Here is a tiny trained network, its code and every weight. The questions are about switching its units off for an input and a target symbol, where a switched-off unit gives its printed mean instead of its output.

import numpy as np


def w(rows, s, z=0):
    codes = np.array(rows[::2]) - 128.0
    scale = np.full(codes.shape[1], s)
    scale[-1] = z or s
    return codes * scale


def norm(h):
    return h / np.sqrt((h * h).mean(-1, keepdims=True) + 1e-5)


def f(y):
    return np.maximum(y, 0)


def softmax(a):
    e = np.exp(a - a.max(-1, keepdims=True))
    return e / e.sum(-1, keepdims=True)


def log_softmax(a):
    a = a - a.max(-1, keepdims=True)
    return a - np.log(np.exp(a).sum(-1, keepdims=True))


def net(x, mask):
    ids = ['αβγεζθλμξπστφψω'.index(c) for c in x.split()]
    T = len(ids)
    res = E[ids] + P[:T]
    u = 0
    for l in range(3):
        q, k, v = (norm(res) @ M[l].T for M in (Q, K, V))
        z = softmax(np.where(np.tri(T) > 0, q @ k.T / 4**0.5, -1e9)) @ v
        res = res + np.where(mask[u], z, O[l][:, -1]) @ O[l][:, :-1]
        u += 1
        y = f(norm(res) @ A[l][:, :-1].T + A[l][:, -1])
        res = res + np.where(mask[u : u + 12], y, B[l][:, -1]) @ B[l][:, :-1]
        u += 12
    return log_softmax(norm(res)[-1] @ U[:, :-1].T + U[:, -1])


Q, K, V, O, A, B = {}, {}, {}, {}, {}, {}
E = w([
[90,102,154],'α',
[93,100,126],'β',
[156,207,144],'γ',
[85,93,143],'ε',
[137,57,64],'ζ',
[127,163,94],'θ',
[117,189,147],'λ',
[107,55,74],'μ',
[127,116,215],'ξ',
[113,80,136],'π',
[204,185,81],'σ',
[146,118,72],'τ',
[185,207,98],'φ',
[145,146,249],'ψ',
[180,163,67],'ω',
],0.017)
P = w([
[80,80,194],'0',
[109,187,238],'1',
[81,223,115],'2',
[157,58,155],'3',
[114,188,40],'4',
[185,51,160],'5',
[108,216,50],'6',
[226,70,165],'7',
[112,156,2],'8',
[238,58,163],'9',
[87,137,4],'10',
],0.007)
Q[0] = w([
[254,122,211],'L0H0',
[74,128,129],'L0H0',
[158,79,207],'L0H0',
[106,179,145],'L0H0',
],0.0096)
K[0] = w([
[63,97,100],'L0H0',
[95,100,63],'L0H0',
[252,177,102],'L0H0',
[129,2,123],'L0H0',
],0.008)
V[0] = w([
[106,217,2],'L0H0',
[107,197,232],'L0H0',
[203,173,140],'L0H0',
[241,212,247],'L0H0',
],0.0058)
O[0] = w([
[138,2,66,67],'L0H0',
[33,174,94,254],'L0H0',
[121,228,99,141],'L0H0',
[14,19,87,242],'L0H0',
],0.0033,0.0016)
A[0] = w([
[222,145,140,64],'L0N0',
[64,185,125,120],'L0N1',
[148,181,89,253],'L0N2',
[225,193,173,255],'L0N3',
[92,141,152,30],'L0N4',
[89,254,102,112],'L0N5',
[71,213,98,125],'L0N6',
[95,78,49,20],'L0N7',
[29,89,133,16],'L0N8',
[146,59,225,162],'L0N9',
[135,122,98,123],'L0N10',
[166,91,105,150],'L0N11',
],0.0088,0.0016)
B[0] = w([
[71,50,100,181],'L0N0',
[161,80,119,185],'L0N1',
[152,17,181,211],'L0N2',
[1,60,92,253],'L0N3',
[86,241,181,144],'L0N4',
[113,84,104,239],'L0N5',
[87,145,110,207],'L0N6',
[49,120,146,187],'L0N7',
[197,127,96,179],'L0N8',
[103,203,122,201],'L0N9',
[135,151,143,149],'L0N10',
[81,159,211,162],'L0N11',
],0.0056,0.0055)
Q[1] = w([
[83,205,2],'L1H0',
[215,113,109],'L1H0',
[225,70,91],'L1H0',
[123,141,13],'L1H0',
],0.0084)
K[1] = w([
[198,118,2],'L1H0',
[177,179,221],'L1H0',
[76,141,169],'L1H0',
[210,211,125],'L1H0',
],0.0081)
V[1] = w([
[110,74,146],'L1H0',
[78,141,228],'L1H0',
[182,81,250],'L1H0',
[230,95,99],'L1H0',
],0.011)
O[1] = w([
[162,187,80,181],'L1H0',
[103,78,140,169],'L1H0',
[1,100,54,44],'L1H0',
[48,169,90,3],'L1H0',
],0.0075,0.0071)
A[1] = w([
[117,172,104,42],'L1N0',
[149,212,148,133],'L1N1',
[135,101,66,254],'L1N2',
[220,151,149,79],'L1N3',
[139,186,141,124],'L1N4',
[60,45,131,101],'L1N5',
[172,19,79,29],'L1N6',
[204,85,195,49],'L1N7',
[164,198,50,82],'L1N8',
[242,104,2,110],'L1N9',
[121,121,76,18],'L1N10',
[135,20,212,87],'L1N11',
],0.0094,0.0024)
B[1] = w([
[117,34,181,130],'L1N0',
[72,164,245,161],'L1N1',
[173,240,191,183],'L1N2',
[49,79,228,202],'L1N3',
[40,163,182,148],'L1N4',
[187,103,204,191],'L1N5',
[111,187,209,214],'L1N6',
[124,96,135,226],'L1N7',
[215,149,209,161],'L1N8',
[50,175,172,239],'L1N9',
[64,2,157,133],'L1N10',
[187,6,29,254],'L1N11',
],0.0045,0.0074)
Q[2] = w([
[100,88,66],'L2H0',
[183,35,105],'L2H0',
[130,254,109],'L2H0',
[164,218,235],'L2H0',
],0.012)
K[2] = w([
[53,119,176],'L2H0',
[5,102,93],'L2H0',
[181,149,182],'L2H0',
[179,112,66],'L2H0',
],0.014)
V[2] = w([
[169,72,172],'L2H0',
[113,253,220],'L2H0',
[208,112,78],'L2H0',
[15,86,129],'L2H0',
],0.011)
O[2] = w([
[102,74,255,254],'L2H0',
[196,174,196,54],'L2H0',
[176,61,83,104],'L2H0',
[34,138,110,176],'L2H0',
],0.0096,0.0077)
A[2] = w([
[190,64,184,128],'L2N0',
[165,104,170,209],'L2N1',
[122,115,161,110],'L2N2',
[131,150,110,38],'L2N3',
[207,119,123,5],'L2N4',
[139,46,45,26],'L2N5',
[186,169,11,51],'L2N6',
[158,96,141,99],'L2N7',
[97,67,238,177],'L2N8',
[48,65,120,243],'L2N9',
[69,113,48,176],'L2N10',
[146,201,40,59],'L2N11',
],0.011,0.0019)
B[2] = w([
[128,178,30,188],'L2N0',
[165,167,86,172],'L2N1',
[148,110,142,158],'L2N2',
[89,81,143,128],'L2N3',
[96,132,125,130],'L2N4',
[131,216,115,136],'L2N5',
[137,77,162,128],'L2N6',
[150,110,23,145],'L2N7',
[112,178,153,251],'L2N8',
[125,211,105,194],'L2N9',
[254,191,13,140],'L2N10',
[138,106,107,129],'L2N11',
],0.0066,0.016)
U = w([
[106,80,100,80],'α',
[104,55,94,95],'β',
[199,1,154,228],'γ',
[56,44,117,76],'ε',
[93,215,42,252],'ζ',
[175,147,115,159],'θ',
[143,68,129,114],'λ',
[88,155,102,108],'μ',
[86,116,132,156],'ξ',
[95,109,105,115],'π',
[186,169,106,157],'σ',
[135,169,140,20],'τ',
[200,149,145,188],'φ',
[85,138,165,139],'ψ',
[189,207,136,66],'ω',
],0.011,0.0035)

Each question gives the input, a string of symbols that net reads in full, and the target symbol t.
The units are the heads (4 rows each of Q, K, V and O) and the neurons (one row each of A and B). Each row of codes is followed by its name. A weight is (code - 128) times the scale printed after its matrix; where a second scale follows, it is the last column's (O, A, B and U).
mask holds one flag per unit, layer by layer, with each layer's heads first. A switched-off unit (its flag False) gives its mean, the last column of its rows in O or B, instead of its output. The means were averaged over made-up inputs and are rounded, as every weight is.
A unit's drop is (log p(t) with every unit on - log p(t) with that unit switched off) / (log p(t) with every unit on - log p(t) with every unit switched off).
The circuit of an input: a set's keep is (log p(t) with only the set's units on - log p(t) with every unit switched off) / (log p(t) with every unit on - log p(t) with every unit switched off). Starting from the 12 units with the biggest drops (on a tie, the unit counted first), units are removed one at a time, each time the one whose removal leaves the highest keep (on an exact tie, the one counted first), for as long as the keep stays at least 0.8.
circuit, biggest first: the units of the circuit, biggest drop first
unit that matters most: the unit with the biggest drop
k most important neurons: the k neurons with the biggest drops, biggest first
top k neurons in layer l: the k neurons of layer l with the biggest drops, biggest first
drop of u: that unit's drop, to one decimal
input ζ ζ λ θ, target ζ: circuit, biggest first => L1H0, L2H0, L2N10
input γ μ φ ζ ω φ, target γ: circuit, biggest first => L2H0, L0N2
input ζ γ α ζ ξ φ, target ζ: circuit, biggest first => L1H0, L0H0, L2H0, L2N10
input γ ζ γ α ζ ε ε φ ξ γ, target γ: circuit, biggest first => L1H0, L0N2, L0N0, L1N11
input ζ γ ζ σ μ ζ γ τ, target ζ: circuit, biggest first => L1H0, L2H0
input ζ γ ψ γ γ μ, target ζ: 3 most important neurons => L0N3, L2N10, L1N3
input ζ γ α γ γ ε φ β, target ζ: 2 most important neurons => L0N3, L0N11
input γ τ γ λ μ ζ ω ω, target γ: unit that matters most => L1H0
input γ ζ γ ψ ζ θ, target γ: 2 most important neurons => L0N2, L1N11
input ζ ζ ε ψ, target ζ: 3 most important neurons => L0N3, L0N11, L1N3
input γ ζ ψ λ ω ζ ε ω, target γ: 2 most important neurons => L0N2, L0N3
input ζ β ξ ζ ω ε τ φ, target ζ: 2 most important neurons => L0N2, L0N3
input γ ζ ζ γ γ ξ φ φ, target γ: 2 most important neurons => L0N3, L0N0
input γ ε ζ β φ ε ξ ψ ξ ψ, target γ: 3 most important neurons => L1N11, L1N9, L0N2
input γ ζ τ σ, target γ: unit that matters most => L0H0
input γ ω ε φ π γ θ λ, target γ: top 3 neurons in layer 1 => L1N9, L1N11, L1N7
input γ ε μ ψ, target γ: 3 most important neurons => L1N11, L1N9, L1N6
input γ ε μ ξ, target γ: 2 most important neurons => L1N11, L1N9
input γ γ ζ λ τ ε μ β, target γ: 2 most important neurons => L1N11, L1N9
input ζ β ζ γ γ α, target ζ: 2 most important neurons => L0N3, L0N11
input γ ζ π τ γ α, target γ: 2 most important neurons => L0N7, L1N11
input ζ γ φ ε γ ζ ξ σ, target ζ: unit that matters most => L1H0
input ζ ξ τ γ, target ζ: 2 most important neurons => L0N3, L2N10
input ζ ξ ε φ γ ψ γ γ γ ξ, target ζ: top 2 neurons in layer 0 => L0N3, L0N2
input ζ π γ σ γ ζ φ γ, target ζ: 2 most important neurons => L0N3, L0N11
input γ γ σ β σ α, target γ: top 2 neurons in layer 1 => L1N9, L1N11
input γ α φ φ θ ε ζ ε φ γ, target γ: drop of L1H0 => 0.4
input ζ σ λ π, target ζ: drop of L1H0 => 0.8
input ζ γ ε β π ε ζ ξ γ ε, target ζ: drop of L1N3 => 0.1
